Here is a tiny trained network, its code and every weight. The questions are about switching its units off for an input and a class, where a switched-off unit gives its printed mean instead of its output.

import numpy as np


def w(rows, s, z=0):
    codes = np.array(rows[::2]) - 128.0
    scale = np.full(codes.shape[1], s)
    scale[-1] = z or s
    return codes * scale


def f(y):
    return np.maximum(y, 0)


def log_softmax(a):
    a = a - a.max(-1, keepdims=True)
    return a - np.log(np.exp(a).sum(-1, keepdims=True))


def net(x, mask):
    res = np.array(x, float).reshape(1, 4) / 4 @ E
    y = f(res @ A[0][:, :-1].T + A[0][:, -1])
    res = res + np.where(mask, y, B[0][:, -1]) @ B[0][:, :-1]
    return log_softmax(res[-1] @ U[:, :-1].T + U[:, -1])


A, B = {}, {}
E = w([
[133,178,115,9,127,95,191,159],'x0',
[34,133,115,113,73,101,67,88],'x1',
[141,132,216,130,124,38,116,5],'x2',
[139,135,126,127,116,131,124,128],'x3',
],0.016)
A[0] = w([
[175,111,127,136,152,167,165,161,179],'neuron 1',
[153,122,59,104,144,154,152,179,165],'neuron 2',
[48,141,115,108,87,98,86,96,122],'neuron 3',
[110,157,56,76,116,128,156,186,136],'neuron 4',
[154,186,159,82,149,43,137,97,58],'neuron 5',
[247,112,176,136,207,160,168,145,254],'neuron 6',
[104,103,90,163,144,220,112,120,186],'neuron 7',
[150,85,210,177,116,109,89,115,133],'neuron 8',
[166,101,160,182,172,124,92,112,161],'neuron 9',
[145,102,115,189,124,164,82,146,176],'neuron 10',
[239,121,135,148,189,164,194,110,249],'neuron 11',
[102,194,102,64,138,175,152,156,141],'neuron 12',
[149,98,202,214,112,104,79,75,129],'neuron 13',
[9,154,98,105,47,132,80,98,141],'neuron 14',
[53,115,113,109,56,143,119,139,142],'neuron 15',
[146,78,203,176,128,120,116,51,168],'neuron 16',
[94,124,127,161,103,150,106,154,120],'neuron 17',
[92,138,79,103,146,154,137,184,211],'neuron 18',
[128,62,47,191,91,198,114,147,202],'neuron 19',
[103,99,117,180,118,146,133,162,173],'neuron 20',
[143,125,171,144,125,71,143,103,156],'neuron 21',
[133,138,148,87,163,148,174,146,162],'neuron 22',
[116,161,172,84,133,78,165,130,73],'neuron 23',
[42,170,103,138,83,107,95,118,153],'neuron 24',
[117,85,82,203,131,175,83,168,208],'neuron 25',
[115,125,142,75,116,76,157,119,145],'neuron 26',
[100,179,63,60,119,138,166,163,145],'neuron 27',
[134,176,201,33,122,83,184,89,46],'neuron 28',
[146,169,101,84,126,184,190,176,179],'neuron 29',
[126,107,169,99,88,144,137,178,119],'neuron 30',
[176,139,164,121,163,109,196,140,168],'neuron 31',
[177,167,140,93,104,108,148,117,137],'neuron 32',
],0.011,0.0072)
B[0] = w([
[129,166,85,130,161,136,156,89,196],'neuron 1',
[99,121,71,120,123,121,132,137,215],'neuron 2',
[69,126,155,125,76,143,90,140,205],'neuron 3',
[95,140,88,132,63,91,172,184,214],'neuron 4',
[137,76,145,95,199,198,63,45,206],'neuron 5',
[177,199,97,109,245,119,210,107,250],'neuron 6',
[137,88,157,84,147,180,75,81,197],'neuron 7',
[119,176,164,186,124,122,143,194,204],'neuron 8',
[169,187,178,171,147,118,160,148,193],'neuron 9',
[162,127,172,110,185,170,144,79,193],'neuron 10',
[175,184,102,150,222,115,200,105,240],'neuron 11',
[125,117,86,147,101,69,166,187,204],'neuron 12',
[101,188,154,198,101,126,129,172,239],'neuron 13',
[46,58,179,107,2,129,46,157,229],'neuron 14',
[103,64,174,90,54,121,130,129,185],'neuron 15',
[103,181,186,188,146,120,138,165,239],'neuron 16',
[122,114,152,106,123,150,85,128,162],'neuron 17',
[153,102,91,112,113,99,160,144,215],'neuron 18',
[167,98,129,42,176,206,77,24,223],'neuron 19',
[162,124,158,72,157,172,117,52,176],'neuron 20',
[118,187,162,141,189,149,131,107,199],'neuron 21',
[114,109,78,135,145,125,171,120,186],'neuron 22',
[140,72,126,89,162,165,95,68,182],'neuron 23',
[47,97,152,145,53,117,61,164,200],'neuron 24',
[136,124,147,73,142,208,81,55,219],'neuron 25',
[154,61,116,101,86,190,56,98,188],'neuron 26',
[111,98,92,130,65,70,147,201,217],'neuron 27',
[156,91,120,67,168,205,78,65,224],'neuron 28',
[136,144,80,140,112,124,181,134,229],'neuron 29',
[131,130,128,135,132,102,153,128,152],'neuron 30',
[126,148,95,137,192,144,161,90,200],'neuron 31',
[143,103,92,116,157,152,147,81,178],'neuron 32',
],0.0079,0.02)
U = w([
[181,133,103,113,182,171,132,94,255],'0',
[129,85,146,96,107,162,85,96,216],'1',
[140,160,30,156,135,81,168,166,77],'2',
[129,89,96,126,66,80,132,214,39],'3',
[168,197,170,198,155,94,167,149,18],'4',
[94,153,145,244,86,131,99,162,33],'5',
],0.011,0.00088)

Each question gives the input, the list of numbers given to net, and the class t.
The units are the neurons (one row each of A and B). Each row of codes is followed by its name. A weight is (code - 128) times the scale printed after its matrix; where a second scale follows, it is the last column's (A, B and U).
mask holds one flag per neuron, in row order. A switched-off neuron (its flag False) gives its mean, the last column of its row in B, instead of its output. The means were averaged over made-up inputs and are rounded, as every weight is.
A unit's drop is (log p(t) with every unit on - log p(t) with that unit switched off) / (log p(t) with every unit on - log p(t) with every unit switched off).
The circuit of an input: a set's keep is (log p(t) with only the set's units on - log p(t) with every unit switched off) / (log p(t) with every unit on - log p(t) with every unit switched off). Starting from the 12 units with the biggest drops (on a tie, the unit counted first), units are removed one at a time, each time the one whose removal leaves the highest keep (on an exact tie, the one counted first), for as long as the keep stays at least 0.8.
units of the circuit, in order: the units of the circuit, biggest drop first
top k neurons: the k neurons with the biggest drops, biggest first
drop of u: that unit's drop, to one decimal
input [-7,1,-5,2], class 1: units of the circuit, in order => (neuron 6)
input [0,6,-6,-6], class 1: top 2 neurons => (neuron 19; neuron 25)
input [-5,1,3,-5], class 5: top 2 neurons => (neuron 6; neuron 11)
input [-5,1,-2,-7], class 1: top 2 neurons => (neuron 6; neuron 11)
input [0,3,-6,6], class 1: top 2 neurons => (neuron 19; neuron 25)
input [1,-2,-8,-6], class 2: top 2 neurons => (neuron 4; neuron 27)
input [6,2,1,2], class 1: top 2 neurons => (neuron 28; neuron 5)
input [-8,1,-8,-1], class 1: top 3 neurons => (neuron 6; neuron 11; neuron 7)
input [0,-5,6,0], class 4: top 2 neurons => (neuron 19; neuron 16)
input [6,1,4,6], class 1: top 2 neurons => (neuron 6; neuron 11)
input [1,1,1,6], class 1: top 2 neurons => (neuron 13; neuron 6)
input [-6,1,6,0], class 5: drop of neuron 6 => 0.2
input [1,-7,-3,-2], class 2: drop of neuron 28 => 0.1
input [-2,-2,6,-8], class 4: drop of neuron 29 => 0.0
input [8,1,-5,1], class 3: units of the circuit, in order => (neuron 27)
